Below is a small trained network, with its code and all its weights. Each question gives an input and a class and asks what happens when units are switched off, that is, made to give their printed mean instead of their output.

import numpy as np


def w(rows, s, z=0):
    codes = np.array(rows[::2]) - 128.0
    scale = np.full(codes.shape[1], s)
    scale[-1] = z or s
    return codes * scale


def f(y):
    return np.maximum(y, 0)


def log_softmax(a):
    a = a - a.max(-1, keepdims=True)
    return a - np.log(np.exp(a).sum(-1, keepdims=True))


def net(x, mask):
    res = np.array(x, float).reshape(1, 3) / 4 @ E
    y = f(res @ A[0][:, :-1].T + A[0][:, -1])
    res = res + np.where(mask, y, B[0][:, -1]) @ B[0][:, :-1]
    return log_softmax(res[-1] @ U[:, :-1].T + U[:, -1])


A, B = {}, {}
E = w([
[41,168,20],'x0',
[215,245,112],'x1',
[21,199,231],'x2',
],0.011)
A[0] = w([
[95,152,167,252],'neuron 0',
[123,247,40,123],'neuron 1',
[51,169,163,98],'neuron 2',
[33,77,66,122],'neuron 3',
[136,61,86,99],'neuron 4',
[91,105,112,111],'neuron 5',
[93,141,179,117],'neuron 6',
[77,100,97,124],'neuron 7',
[94,144,83,217],'neuron 8',
[78,77,159,136],'neuron 9',
[134,216,154,127],'neuron 10',
[127,58,169,121],'neuron 11',
[49,183,73,75],'neuron 12',
[74,92,166,127],'neuron 13',
[119,198,164,98],'neuron 14',
[174,171,162,112],'neuron 15',
[86,130,88,98],'neuron 16',
[166,96,252,128],'neuron 17',
[149,111,100,203],'neuron 18',
[130,126,130,113],'neuron 19',
[77,127,199,83],'neuron 20',
],0.02,0.017)
B[0] = w([
[91,146,15,254],'neuron 0',
[184,162,217,244],'neuron 1',
[199,36,89,206],'neuron 2',
[146,159,196,234],'neuron 3',
[236,102,95,189],'neuron 4',
[129,150,152,162],'neuron 5',
[188,63,66,185],'neuron 6',
[155,171,188,184],'neuron 7',
[26,84,107,228],'neuron 8',
[157,233,133,203],'neuron 9',
[134,184,157,207],'neuron 10',
[126,216,196,191],'neuron 11',
[40,41,175,201],'neuron 12',
[189,234,155,197],'neuron 13',
[205,114,94,186],'neuron 14',
[147,209,197,182],'neuron 15',
[124,68,186,167],'neuron 16',
[9,32,205,240],'neuron 17',
[93,51,28,206],'neuron 18',
[149,109,127,128],'neuron 19',
[196,58,106,191],'neuron 20',
],0.012,0.019)
U = w([
[51,80,215,97],'0',
[206,208,213,180],'1',
[236,61,60,88],'2',
[3,152,10,251],'3',
[92,176,93,74],'4',
[146,187,90,79],'5',
],0.014,0.016)

Each question gives the input, the list of numbers given to net, and the class t.
The units are the neurons (one row each of A and B). Each row of codes is followed by its name. A weight is (code - 128) times the scale printed after its matrix; where a second scale follows, it is the last column's (A, B and U).
mask holds one flag per neuron, in row order. A switched-off neuron (its flag False) gives its mean, the last column of its row in B, instead of its output. The means were averaged over made-up inputs and are rounded, as every weight is.
A unit's drop is (log p(t) with every unit on - log p(t) with that unit switched off) / (log p(t) with every unit on - log p(t) with every unit switched off).
The circuit of an input: a set's keep is (log p(t) with only the set's units on - log p(t) with every unit switched off) / (log p(t) with every unit on - log p(t) with every unit switched off). Starting from the 12 units with the biggest drops (on a tie, the unit counted first), units are removed one at a time, each time the one whose removal leaves the highest keep (on an exact tie, the one counted first), for as long as the keep stays at least 0.8.
circuit, biggest first: the units of the circuit, biggest drop first
unit that matters most: the unit with the biggest drop
k most important neurons: the k neurons with the biggest drops, biggest first
drop when u is switched off: that unit's drop, to one decimal
input [-7,7,-8], class 2: unit that matters most : neuron 18
input [8,6,2], class 0: 2 most important neurons : (neuron 12; neuron 1)
input [2,0,4], class 2: 2 most important neurons : (neuron 2; neuron 17)
input [0,-7,6], class 1: 2 most important neurons : (neuron 13; neuron 9)
input [-7,0,7], class 0: 2 most important neurons : (neuron 17; neuron 4)
input [-6,-5,8], class 2: 2 most important neurons : (neuron 20; neuron 6)
input [5,2,-3], class 0: 2 most important neurons : (neuron 1; neuron 0)
input [0,-6,5], class 1: 2 most important neurons : (neuron 13; neuron 9)
input [3,2,-2], class 3: 2 most important neurons : (neuron 17; neuron 3)
input [-1,3,-1], class 3: 2 most important neurons : (neuron 3; neuron 13)
input [5,-6,4], class 1: 4 most important neurons : (neuron 13; neuron 17; neuron 9; neuron 3)
input [7,-2,8], class 2: drop when neuron 2 is switched off : 1.2
input [7,-8,-1], class 1: drop when neuron 17 is switched off : 0.9
input [3,-5,8], class 2: circuit, biggest first : (neuron 2)
input [-2,-7,6], class 1: drop when neuron 11 is switched off : 0.1
